Moves between objects:
nud: zi>pas, vi>gev, ki>lar, na>., po>bof, fe>gen
ton: zi>vom, vi>lar, ki>tav, na>pas, po>., fe>lov
mez: zi>., vi>tav, ki>., na>vom, po>., fe>zam
sif: zi>viv, vi>kaz, ki>., na>reb, po>., fe>lub
mip: zi>sal, vi>., ki>kem, na>ped, po>gir, fe>nel
zes: zi>pil, vi>., ki>kot, na>ful, po>reb, fe>mip
ped: zi>pek, vi>., ki>mip, na>., po>daz, fe>gev
vom: zi>., vi>ton, ki>mez, na>bof, po>., fe>vot
zon: zi>lov, vi>rav, ki>sor, na>gen, po>vot, fe>.
reb: zi>rar, vi>pil, ki>sif, na>gof, po>., fe>gir
sed: zi>., vi>lub, ki>., na>dal, po>., fe>mez
lub: zi>sed, vi>nub, ki>., na>gir, po>., fe>tav
pas: zi>bof, vi>nud, ki>ton, na>., po>., fe>nik
vot: zi>., vi>lov, ki>zam, na>gik, po>., fe>.
bof: zi>., vi>pas, ki>vom, na>., po>., fe>gik
rar: zi>., vi>reb, ki>viv, na>taz, po>., fe>dal
sal: zi>gir, vi>mip, ki>nub, na>pek, po>dal, fe>lar
pek: zi>daz, vi>ped, ki>sal, na>., po>sop, fe>nud
zam: zi>., vi>pel, ki>., na>vot, po>., fe>.
gev: zi>nud, vi>., ki>nel, na>., po>pas, fe>dur
gen: zi>nik, vi>dur, ki>zon, na>., po>gik, fe>.
dal: zi>., vi>gir, ki>sed, na>sop, po>., fe>vom
gik: zi>., vi>nik, ki>vot, na>., po>., fe>.
kaz: zi>sif, vi>kot, ki>., na>pil, po>viv, fe>nub
sor: zi>pel, vi>bef, ki>., na>zon, po>zam, fe>.
pel: zi>zam, vi>sor, ki>., na>lov, po>., fe>.
rav: zi>zon, vi>., ki>bef, na>dur, po>lov, fe>.
tav: zi>mez, vi>zan, ki>., na>ton, po>., fe>pel
kem: zi>nub, vi>., ki>., na>mip, po>lub, fe>tib
tib: zi>zan, vi>., ki>., na>nel, po>tav, fe>bef
taz: zi>., vi>gof, ki>rar, na>., po>., fe>sop
gof: zi>taz, vi>bis, ki>reb, na>., po>., fe>daz
lar: zi>ton, vi>nel, ki>zan, na>nud, po>vom, fe>zon
dur: zi>gen, vi>., ki>rav, na>., po>nik, fe>.
kot: zi>kaz, vi>., ki>., na>zes, po>sif, fe>kem
bis: zi>gof, vi>ful, ki>pil, na>., po>taz, fe>pek
zan: zi>tav, vi>tib, ki>., na>lar, po>mez, fe>sor
bef: zi>sor, vi>., ki>., na>rav, po>pel, fe>.
ful: zi>bis, vi>., ki>zes, na>., po>gof, fe>ped
nel: zi>lar, vi>., ki>tib, na>gev, po>ton, fe>rav
nub: zi>lub, vi>kem, ki>., na>sal, po>sed, fe>zan
gir: zi>dal, vi>sal, ki>lub, na>daz, po>., fe>ton
sop: zi>., vi>daz, ki>dal, na>., po>., fe>bof
lov: zi>vot, vi>zon, ki>pel, na>nik, po>., fe>.
viv: zi>., vi>sif, ki>., na>rar, po>., fe>sed
daz: zi>sop, vi>pek, ki>gir, na>., po>., fe>pas
pil: zi>reb, vi>zes, ki>kaz, na>bis, po>rar, fe>sal
nik: zi>gik, vi>gen, ki>lov, na>., po>., fe>.

The rows follow the links: the fewer symbols apart two objects are, the more alike their rows tend to be.

Some objects and rows for them; each showing differs a little:
sif
[ 112  -61   47  151   -2  172    5   76  101  113   29   -4  153  -22  120   83 -192  -53  -32 -258  212  126  -53  210   13   67  208   54   24  -68  -47   62  -61  178 -129   38   82  188  -86 -106  -68  154   51]
lub
[ 115  -96  159  145   18  143 -112   -6  118   47   75   34   98   31   92    5 -113 -152   13 -294  144   77 -154   47  114  -40  170   45  -62   18   27   29  -13  216  -88  136   -9  171   20   31 -179  162  -47]
sop
[ -41  210   56  -61  298 -106  101  -18  -17   46   -8 -101 -120  -35  225   40  154  -40   72  122  172 -171 -121  -13  -44 -185 -129  -58   75  -68  -59   54  125 -126  -52 -184   32   66 -110  -80  -93 -137  -83]
nel
[  -7  -60  -61  -97 -257  -54  -72  -40   29 -195  143    7  -37   22 -248   54  -18   47  -90  116 -205  -84  139 -178  -31   23  -76  -54 -140  107   33 -132  -87  -10  125   44  -92  -73   44   50  328   63   76]
gir
[  35   80  -67   11 -122  -22  -47   61   92   -6  -87 -233   -2   -1   36  -52  125 -108   26 -360  124 -145 -131  -91 -109 -194  108 -125   95  -80 -111  174   71  108  -11  -49 -142   79    8  -94  -97  -21  -33]
nud
[ -47   50  -99 -150  170 -178  205   36 -138    4  -86  -58 -153  -21 -108 -148  -97   84  -50  110 -165  -46   58 -157    9  -49 -220  -43  114   13  -36  -23  170 -189  -36  -26   33 -207   23  207    2   71  119]
pas
[ -36  120  -52  -79  289 -196  128    2 -164   59  -59  -76 -154  -55   26 -172   58   86  -12   94  -50  -38  -27 -124  -39  -68 -157  -81  143  -68 -150  111  132 -238  -55  -62   72 -145   22  110 -111  -60   39]
vot
[ -40   73  -12  112   10 -121 -243  -89 -152  -10  -11   78   43   45   60 -105  271  -98   58   74   42  -55  -88  -60  -71   36   49   22   47  -80  -32  181 -214 -107   21  -11   -1  -71   61 -118 -103 -249 -234]
bis
[-102  147 -128 -139   84   29  332  194   62  117  -44 -164  -89  -34    2   55 -179  154   21   10   23  -17   84  134  -34  -34  -92  -88  143    8  -53  -42  226  -54  -12 -174   24  -82  -57   35   34    9  151]
sed
[ 140  -21  249  144  100   90 -232  -80   25   87   53   72   92  -65  224    6   25 -136   35 -125  237   21 -201   50   38  -51  120   91  -54  -35   33   88  -76  130  -78  107    5  229  -44 -117 -125   46 -144]
tib
[ 119 -256   87   38 -118   38 -120  -75   53  -76  149  165   -3    7 -132   55 -177  -21 -114   63 -142  119   22  -81   54  101   14   83 -124  155   97 -160 -100   90   74  152  -21   34   17  129  192  163   53]
bof
[  -3  220   63  -95  353 -165  -21 -101 -137   34   30    1 -151  -62  133  -76  136   10   16  218   94  -91  -65 -149  -41  -61 -148  -26   71  -69  -78  134  -30 -188  -57  -70   90  -65  -97  -37  -62 -143  -63]
pel
[  56 -153   55  206  -27   87 -159  -53  -48   50  -31  186  197   34  -34 -112   69 -127    4  -44  -94  148  -59   28   89   91  118  134   20  -65   44   87 -197   34  -71  252   96  -24   94  119 -243   26  -75]
ful
[-110   73  -61 -220   46   -5  223  148  103   23    1 -142 -111  -10    7  148 -171  174   30  197    3  -39  134  109  -16  -11 -148  -50  -52   52  -27 -165  215   37   83 -192   -6  -55  -47  -14  216  -16  119]
lov
[ -89    1 -125   77 -197  -88 -154  -11 -170   -8 -152   22   65   43 -109 -205  233  -64   28  -95  -90    7  -18  -77 -102   91   52   16   89  -83  -72  181 -187  -91  -31   93    7 -130  169   -8 -150 -174 -107]

Each walk starts at a row. The symbols on each line, taken left to right, move it on to the next object.
Answer with the object's row; about right is enough.
start [ -76   51  -54 -167   41  -87   85   -6  -26  -70   12   50 -134   21 -189    1  -73  118  -91  281 -181  -15  152 -124  -10   -9 -269  -31  -48   84  100 -169  147 -125  121  -24  -36 -118   17  130  177   55  140]
po ki ki zi -> [ 161  -41  176  183  186   -9 -269 -193  -42   13  147  173  108  -74  124  -23    2 -107  -41  -27  138   37 -118  -63   21   33  164  100  -60  -26  -43  105 -240   49  -63  119   71  136  -36  -78 -106   21 -120]
na ki vi vi zi -> [ 195 -181  121  177  104   81 -164  -94    5   -5   77  172   63  -27  -18 -139 -107  -89  -61 -180  -24  100 -106  -62   66   31  207   67   -2  -34  -50  120 -145   98  -79  249   93   83   80   61 -155  217  -18]
start [ -74  186  -24 -135  253  -35  205   87  -33   96  -81 -207 -171  -22  111  -33   47   -7   76  -50   34  -93  -56  -79  -27 -203 -182  -81  139  -43  -77   11  270 -160  -94  -90  -29  -49   13   44 -143  -60   -6]
ki fe zi vi -> [  78    0  -95   64  -39 -143 -119  -28 -134  -89  -11  -54  -81  -42 -114 -213  165    0  -81 -185  -40  -95  -54 -288  -81    2  125  -89  113 -105 -216  253 -176  -77  -15   24  -19  -66  105   -5 -120    7    1]
ki na vi ki -> [ 158 -198   55  142  -58   53  -83  -72   38  -53   80  151   34   35 -160  -45 -147  -46 -102 -146  -87  156  -25  -27   91   80  145   58  -17   34   48  -27  -96  106  -41  270   36   27   69  153  -35  304   82]
start [  18 -124 -174  -13 -220  -90  -75   19  -36 -177    9  -27  -71    7 -284 -109   20   55 -115 -190 -224  -56   62 -237 -142    9   28 -109    9  -15  -98  102  -91    7   74   10  -95 -129  117   55   87  115  152]
na fe ki na ki -> [-111 -108 -194   51 -307  -59  -94   15 -117  -81  -77   62    8  113 -295 -125  147  -51   30  -40 -272    0   86  -82  -53   81   13   24   70   -9   17   58 -119  -89   60  117  -49 -228  175   74  -11  -44  -40]
na ki po na -> [ -65  178   22    5  271 -143  -17  -87 -204   44  -69   49   -3   -3   81 -105  230  -57   89  268   26  -37  -34  -76   -7   11 -135   -9   62  -47  -16   74  -42 -201  -15  -67   53 -141    3    8 -145 -244 -168]
start [  75   95   41   34   62 -123 -215 -144 -108  -57   50   27  -51  -63   95  -66  195  -50  -84   16  135 -149 -140 -192 -107  -27   61  -66  -25  -66 -130  250 -195  -47  -32  -68  -19   53  -66 -139   -3 -129 -171]
na ki fe ki -> [  17  -65   69  168   70   33 -238 -186  -94   55   63  241  129   11  100  -44  144  -98   21   66   54  130  -95   68   80  111  104  128   -3  -25   59  102 -267    9  -77  203   79   43   -3  -18 -145  -93 -215]
vi vi -> [  58 -232  -20  159 -166   54  -84  -46  -31   19   -3  204  121   98 -142  -72    3 -130    8  -65 -201  212   19   25   96  162  109  125  -56    5   93  -34 -160   -3  -60  278   66  -32  137   93 -113   79  -41]
start [  85 -195  106   99  -83  189    1   16  192   25   15   34  101   31   -5   51 -151 -109   -4 -281   -5  116  -64   35  109  -65  117   49  -92   62  159  -81   32  205  -39  196  -50  153   22   83  -49  268   57]
na fe fe vi -> [-101 -122 -148  -52 -317   -9  -80  -66   10 -122   -9   98   36   91 -295   28   82  -19   -7  151 -239   47  135  -50  -30  109 -102   23  -99   71  134 -110  -98  -60  144   88  -69 -147  120   54  172  -88  -28]
na po vi zi -> [-121   98 -127  -34  167 -155   62   51 -196   63 -161   12  -44   27  -46 -188  170   13   85  136 -131   13  -17  -75   13   11 -175   11  187  -77  -13   19   77 -252 -126   49   78 -228   80  116 -199 -152  -84]
start [-108  114 -103 -207   91  -68  269  112   26    7  -78 -209 -136   14  -22   -4  -36   45   88  -14  -30  -76    2  -50  -12 -183 -225 -127  110   34  -14  -76  363  -95   63  -99  -81  -95   27  151  -48   71   95]
vi zi vi zi vi -> [ -79   17    2 -238  -17  -32  176   48  108   -5   32 -111 -150   10  -56  107  -50  122   31  191 -103  -48  104  -49  -27 -112 -253  -95  -82  126  124 -215  271  -50  137 -108  -20  -44  -54   86  142   57  103]
zi ki na ki -> [ -23  -67  -79  -71 -296   18   47  136  127 -141  -85 -243  -42   86  -77   72   26  -57   17 -350  -43  -86   -9  -69 -102 -219   56 -176   33   75  -42   19  140  170   77  -75 -209   25   36   -8   83   96   49]
start [ 113 -108   16   98 -114  229   56   87  131   71    2   -3  106   40   34  124 -241   47  -31 -241  132  146   47  242   64   91  193   82  -50    4    0  -13    8  256  -23   46    1  149  -37  -33   18  148  109]
zi na na ki -> [  -1   88 -107   32  -73   78   75  155   60   12  -72 -215   36  -50   85   22  -46   29    5 -265  215 -121   17  139  -47   19  211  -51   35  -92 -235  185    6   98  -57 -217  -59   94  -19 -198   37  -57   57]
na ki vi vi zi -> [ -46   -5 -182  -41 -250  133  134  176  114   11 -103 -209   23   -2  -32  111 -118  109   -7 -189   64    2   92  127  -67   56  123  -72   63  -19 -157   69   76  123   22 -192  -56   76  -24 -196  149   41  179]
